In the rows, 128 means zero.
Each row is followed by its group and then its class within the group.
[111 128  98 134 110  93 109 122 128 132 123 109 143  77 142 132 120 131
 170 138 160 136 134 127 140 131 159 123 123] : S:Rd
[136 146 123 159 114  57 121 135 127 119 117 121 153 110 130 151 120 118
 172 120 148 125 137 133 134 141 179 124 132] : S:Rd
[154 112 115 133 134  76 123 131 139 126 167 189 119 165 102 114 132 102
 165 100  94 136 121 124 142 128 186 117 122] : A:Ll
[102 131 109 121 136 193 123 129 128 122 143 132 100  83 122 135 119 119
 154 129 146 133 142 150 123 109  54 132  97] : G:ph
[133 115 113 142 119  87 108 115 129  87 137 135  92 122 137  90 120 118
 213 101  81 121 123 148 118 123 156 117 127] : A:qg
[146 114  91 157 133  83 118 129 139 126 129 144 108 134 117 101 130 112
 173 118  98 121 112 137 117 125 153 121 140] : A:qg
[102 110  97 112 117 196 130 164 120 127 135 109 108 126 130 159 116 139
 120 119 139 120 118 136 132 138  84 118 124] : G:ph
[127 167 123 142 122  41 117 166 124 122 139 121 146 117 151 124 124 140
 158 101 152 140 138 125 149 129 209 125 138] : S:Rd
[112 124 121 149 119  80 111 122 125 125 134 128 146  72 144 136 119 114
 158 118 151 121 132 138 137 116 158 133 116] : S:Rd
[122  88 140 130 144 190 124 144 124 131 151 123  98 132 150 134 127 150
 158 127 123 137 142 145 124 124  68 139 113] : G:ph
[107 135 170 129 143 162 116 144 118 121 147 107 114 115 144 148 173 122
 110 117 162 129 104 139 119 111  90 131 145] : G:Hf
[147 109 131 114  75  95 108 122 132 134 136 140 124 136 135 104 131 115
 205  93 104 132 130 143 135 123 148 108 118] : A:qg
[117 147 145 114 144 189 130 149 125 120 149 116 101 102 152 144 132 149
 106 118  97 156 126 146 128 129  72 128 162] : G:Hf
[104 132 108 123 114 205 117 127  87 126 149 122 108 105 146 146 131 125
 157 118 149 129 117 151 138 127  69 134 116] : G:ph
[125 134 124 134 120  76 112 121 131 118 114 130 145  85 143 117 117 113
 186 126 163 116 148 142 127 252 147 144 114] : S:pr
[115 114 176 142 127  38 119 117 122 136 128 140 143 107 157 108 138 103
 172 123 193 132 137 139 134 127 171 138 135] : S:Rd
[146 123 105 116 134 100 109 115 106 147 140 149  92 103 128 100 135 130
 190  96 144 130 153 152 133 127 140 114 171] : A:qg
[122 129 110 146 143  95 104 182 126 125 136 116 135 121 134 137 128 120
 128 124 141 116 131 155 136 129 176 132 111] : S:pr
[ 98 118  97 114 131 213 118 176 123 125 144  95  93 107 136 159 120 154
 139 192 145 106 135 148 110 130  81 135 107] : G:ph
[114 136  89 141 115  91 108 152 127 113 129 115 141  95 138 114 128 133
 195 112 177 128 131 145 138 130 161 122 136] : S:Rd
[123 125 121 119 118  30  91 146 127 116 137 108 142  97 136 136 119 115
 179 118 148 126 131 141 110 129 180 136 124] : S:Rd
[142 123  95 133 129  82 120 128 130 132 155 143 127 140 122 116 125 121
 161 114  99 120 117 132 125 126 160 108 130] : A:Ll
[133 129 119 142 114  88 112 140 125 145 155 124 135 120 132 129 129 125
 129 130 149 122 147 131 134 132 174 129 117] : S:pr
[106 151 114 123 129 143 117 142 130 134 174 125  93 109 139 119 130 144
 122 131 142 126 127 136 112 128  76 130 126] : G:Hf
[130 123 139 146 122  65  96 142 131 138 111 114 143 112 138 132 119 110
 178 121 139 139 115 148 137 126 178 128 114] : S:pr
[122 110 135 116 131 154 118 128 130 123 133 129 111 109 138 133 137 127
 122 125 149 127 131 140 117 122  87 117 128] : G:Hf
[112 129  78 113 153 243 124 145 121 123 163 121  96 129 146 146 114 127
 121  99 145 137 142 133 129 124  62 143 113] : G:ph
[120 131 165 157 117  43 117 133 124 123 152 117 150 126 132 117 132 129
 173 119 155 128 138 134 141 135 173 135 136] : S:pr
[136 102 120 125 128 105 108 161 138 138 153 145  74 133 129 112 132 118
 198 100 125 130 120 135 134 117 134 117 117] : A:qg
[127 145 134 143 116  54 112 158  93 150 123 109 117 118 119 133 123 126
 165 126 132 112 149 137 129 140 203 139 117] : S:pr
[133 124 146 158 113  66 107 136 125 112 145 114 135 104 144 131 129 104
 180 122 146 128 137 139 128 139 190 127 114] : S:pr
[124 137 152 146 122  90 107 125 129 134 127 119 168 105 145 134 117 129
 197 122 146 113 147 140 132 138 155 137 112] : S:Rd
[142 131  94 126 132  77 101 153 139 128 149 149  96 108 129 126 115 130
 175 105 114 133 125 116 132 110 144 112 104] : A:qg
[142 107 104 130 136 134 117 143 137 144 165 135  88 143 134 113 127 114
 189  97  84 133 116 144 129 128 158 112 121] : A:qg
[120 111 132 123 129 192 138 189 160 132 137 119  93 122 138 150 125 147
 143 115 154 125 150 139 136 128  83 123 129] : G:ph
[143 110  88 125 126  68 116 127 155 128 159 151  98 135  98 103 132 138
 173 104 110 130 111 128 139 125 164 114 119] : A:Ll
[138 125 121 122 168 123 114 158 133 128 147 120 119 128 125 124 125 130
 151 110  95 118 100 144 125 126 175  60 120] : A:qg
[103 127  84 123 138 221  76 135 120 125 153 127 105  92 147 148 118 153
 146 118 165 136 134 136 130 119  67 124 129] : G:ph
[103 127 128 122 135 218 114 149 127 127 125 108 100 101 129 155 117 141
 120 122 130 134 132 140 108 125  74 158 138] : G:ph
[109 125 145 128 150 203 118 142 130 125 125 126 104 105 144 147 122 127
 166 126 151 134 135 152 126 126  74 125 119] : G:ph
[105 119 130 124 128 199 121 145 126 121 138 121 108 117 141 135 130 136
 136 127 166 128 123 143 132 121  63 138 109] : G:ph
[144 125  92 125 132  51 105 107 139 130 155 149 124 131 120 103 125 146
 105 115 112 131 109 130 125 127 136 115 130] : A:Ll
[141 127 107 127 128 131 116 131 131 130 154 146 116 139 115 112 130 104
 112 106  92 135 110 130 122 133 154 112 124] : A:Ll
[123 129 139 145 120  72 120 144  95 124 126 122 140 117 137 142 122 136
 161 122 155 140 130 148 134 137 176 117 134] : S:Rd
[143 127 138 137 136  74 108 122 130 126 131 134 120 122 127 117 133 123
 149 108 103 130 121 129 125 139 162 124  92] : A:qg
[159 117 154 137 125  80 118 161 134 120 153 139 100 159 103 114 131 118
 136 103  43 146 107 137 131 121 221 117 137] : A:Ll
[126 127  99 145 124 113 119 117 136 127 153 150 118 145 120 109 126 109
 172 113  62 125 117 130 143 125 168 113 122] : A:Ll
[136 102 102 124 123 136 113 126 137 124 150 144 103 151 127 107 135  95
 166 118  86 134 120 136 144 111 163 127  68] : A:Ll
[109 121 160 118 143 155 125 129 127 116 156 136  92 144 142 137 125 128
 138 126 155 139 124 137 128 130  57 113 127] : G:Hf
[138 116  90 133 116  91 114 107 148 130 142 136 112 128 138 107 122 130
 169 105  99 141 116 141 133 145 164 111  81] : A:Ll

Each row is followed by its group and then its class within the group.
[124 110 146 164 128 140 110 128 148 125 122 124 143 132 140 126 116 117
 115 134 123 163 140  89 127 130 141 113 138] : <34>:V
[131 117 104 152 134 123 138 127 121 129 123 131 113 119 128 139 133 126
 145 174 123 120 133 144 130 111 110 148 125] : <27>:U
[122  94 150 134 131 101 108 128 141 122 123  93 140 121 134 138 135 130
 138 151 132 148 141  98 129 134 151 146 136] : <34>:B
[109  87 164 154 157 112 112 130 133 122 124 124 121 123 136 116 118 156
 129 165 120 154 135  85 154 126 146 134 122] : <34>:V
[120  79 140 129 124 117  99 136 137 108 124 148 140 121 146 127 144 119
 123 134  99 148 139  86 127 146 144 119 142] : <34>:V
[131 107 134 135 108  89 121 131 102 122 123 104 138 116 108 125 161 127
 106 127 131 144 116 117 130 129 111 148 122] : <34>:B
[127 105 134 161 144 147 142 113 115 129 128 129 105 124 140 139 111 143
 206 208 139 115 137 155 134 127 134 161 141] : <27>:D
[129  82 163 145 140 130 117 135 139 137 126 136 128 127 123 110 153 133
 128 157 116 144 118 102 137 127 121 127 125] : <25>:M
[125  96 141 151 118 103  88 149 166 123 118 148 141 108 128 119 137 121
 107 136 117 145 145  76 134 139 123 118 123] : <34>:V
[130  98 175 145 137 134 124 102 149 136 122 125 123 115  98 117 143 125
 149 185 117 132 118 107 130 120 127 110 125] : <25>:M
[139 129 150 138 114  88 112 125 120 119 122  93 150 112  96 129 173 134
 127 135 128 149 141 123 127 136 113 140 121] : <34>:B
[118 102 153 145 120 122 123 123 133 125 127 125 123 120 143 118 111 132
 128 104 137 152 137  93 126 124 144 112 134] : <34>:V
[126  83 220 134 139 112 106 127 141 120 138  76 139 119 113 121 131 131
 129 148 145 167 123 101 130 126 155 129 111] : <25>:W
[135 108 123 163 127 149 149 126 116 127 129 138 101 120 134 133  97 154
 199 186 128 115 130 145 130 119 125 145 133] : <27>:D
[129 116 226 150 138 115 119 131 152 126 128  85 142 116  98 100 146 134
 106 142 127 158 117 110 124 123 140 127 121] : <25>:W
[127  83 192 150 131 116 117 141 139 126 128 110 141 119 120 126 158 124
 146 164 110 157 137  92 130 134 188 140 131] : <34>:V
[118  80 183 145 138 111 105 135 159 128 123  96 138 125 127 114 127  77
 122 129 129 170 142  68 130 114 155 105 120] : <34>:V
[122 107 166 150 119 118 113 135 125 141 122 132 123 125 109 114 129 137
 118 127 115 183 142  98 135 130 134 126 122] : <34>:V
[114 121 164 154 125 105 124 126 126 119 124  72 127 109 117 124 126 132
 141 136 143 156 164 132 123 117 130 146 139] : <34>:B
[123  76 116 157 142 140 124 129 131 133 129 132 121 119 131 142 136 131
 164 215 117 110 137 134 134  71 142 154 140] : <27>:D
[128 109 174 136 120  94 123 122 136 126 120  91 129 116 105 112 144 138
 133 133 122 148 153 119 117 134 139 124 127] : <34>:B
[148 133 133 178 128 143 141 115 114 132 105 127  98 102 125 130  89 137
 196 206 132 120 157 141 140 129 102 146 128] : <27>:D
[115 116  99 156 122 138 138 124  63 125 142 143  80 126 140 128  92 156
 183 159 139  92 142 179 132 127 108 152 119] : <27>:D
[146 115 151 132 138 157 132 125 147 138 134 129 121 121 137 111 124 127
 115 135 127 135 108 119 127 115 141 121 121] : <25>:M
[133 133 123 159 131 143 134 127 130 137 130 112 124 112 107 146 144 110
 163 185 144 114 117 156 131 121 119 150 128] : <27>:U
[126 110 100 146 128 144 145 121 111 138 130 147 102 121 121 137 143 141
 158 164 102 109 118 155 128 131 127 151 131] : <27>:U
[122  84 165 141 125 116 114 136 137 102 119 130 145 130 151 118 125 126
 103 122 108 152 138  67 129 125 145 111 120] : <34>:V
[118  93 171 145 133 108 114 128 150 123 125  87 152 123 125 134 145 121
 149 140 126 150 125  91 132 134 149 130 133] : <34>:B
[135 114 166 137 132 131 109 136 149 134 120 124 137 118 116 111 139 118
 102 132 115 149 121  84 121 124 158 116 142] : <34>:V
[125 127 135 143 111  90 115 133 107 124 124 107 140 119 105 124 148 122
 113 101 133 151 122 109 122 139 120 120 127] : <34>:B
[131 125  65 149 142 147 135 130 136  95 129 132 115 123 144 150 113 132
 206 182 132 110 134 156 183 112 121 150 127] : <27>:D
[126 105 205 144 139 115 107 122 146 134 140  97 119 114 119 102 130 132
 124 151 139 146 121 127 122 115 123 127 119] : <25>:W
[132 119 103 163 124 153 149 125 123 134 122 139 103 124 149 144 107 150
 197 193 131 113 143 141 139 129 133 153 131] : <27>:D
[127 109 159 147 152 138 125 125 148 129 128 122 114 115 146 120 125 124
 138 155 126 122 114 105 142 111 122 117 124] : <25>:M
[133 111 182 142 131 110 109 132 136 133 128 115 129 115 134 113 126 131
 106 127 137 150 114 110 115 114 126 119 127] : <25>:W
[125  70 161 149 126 109 111 131 127 124 125  98 139 123 146 132 159 140
 140 183 116 168 138 104 130 134 142 156 123] : <34>:B
[120  87 153 146 131 131 121 136  94 116 124 153 119 137 147 187 113 135
 119 122 120 158 147  88 140 138 132 120 131] : <34>:V
[117  88 196 162 139 118 113 115 137 123 129  95 136 122 112  99 139 123
 120 146 131 167 118 117 126 122 136 132 117] : <25>:W
[119 106 173 155 147 115 123 130 147 133 122  77 174 111 110 138 138 119
 163 175 131 151 148  83 111 124 153 125 140] : <34>:B
[114 113 138 144 148 113 104 138 152 124 135  70 173 135 101 122 114 102
 129 114 150 151 146  91 121 109 148 136 119] : <34>:B
[121  74 209 139 143 114 109 119 157 114 133  66 152 122 124 109 167 110
 112 151 139 164  99 119 120 121 129 150 119] : <25>:W
[128 132 124 143 144 148 135 125 130 136 135 108 121 117 120 128 124 133
 183 184 143 112 127 160 138 119 114 181 127] : <27>:U
[138  72 118 162 127 132 145 120 114 141 120 159 104 114 116 144 114 141
 205 212 135 109 151 141 142 138 117 180 140] : <27>:D
[137  89 166 156 134 130 120 125 146 135 130 146 129 124 112 117 156 125
 125 176 103 140 107 109 127 120 119 125 129] : <25>:M
[134 122  97 141 123 148 136 127 107 127 121 142  96 118 124 123 126 137
 156 172 127 113 125 149 134 123 116 142 119] : <27>:U
[136  97 211 131 145 116 109 134 154 133 130  66 149 121  99 112 135 125
 130 158 130 134 122 113 138 119 153 132 118] : <25>:W
[132  99 161 137 137 147 125 123 126 133 138 108 144 128 134 122 130 135
 141 148 115 145 135 108 129 122 144 139 129] : <34>:B
[117 119 125 163 125 149 136 120 117 142 130 137  96 113 122 111  95 149
 175 197 135 111 136 147 140 124 112 137 129] : <27>:D

Each row is followed by its group and then its class within the group.
[100  53 144 136 142 119 130 114 174 108 108 127 161 170  99 131 143 142
 117  85 130 145 136 134  92 122 129 140 117] : (71):sl
[102 119 142 138 156 161 124 118 160 138 137 137  78 195 107 138 136 123
 128 151  99 116 136 113 118 150 126 198 142] : (69):tm
[100 110 153 133 176 151 125 109 153 125 134 174 143 176 119 134 149 100
 108 121 105 108 119 131 130 117 151  93 119] : (65):fb
[ 93  56 151 150 153 162  96 105 157 124 125 150 164 165  84 128 150 104
  97  85 102 153 130 113 109 116 137 166 130] : (71):sl
[114 113 133 133 170 141 131 107 125 138 113 154 138 174  95 139 142 113
 123 118 112  98 123 124 129 124 154 125 114] : (65):fb
[115 112 104 135 127 114 124 103 129 127 142 156 167 117 131 108 126  97
 122 132 141 107 120 139 128 108 146 100 121] : (65):gh
[ 91 126 139 120 164 140 122 104 144 152 119 174 165 158 105 130 124 104
 116 130  91  99 120 128 112 128 151 113 122] : (65):fb
[ 89 105 138 115 147 132 117 117 120 121 103 173 142 127 106 130 133 102
 102 120 123 111 121 128  95 120 135  86 113] : (65):gh
[133 132 125 137 137 159 109 131 137 144 147 129 130 165 133 125 136 108
 123 155  96  98 112 118 131 120 123 202 137] : (69):pg
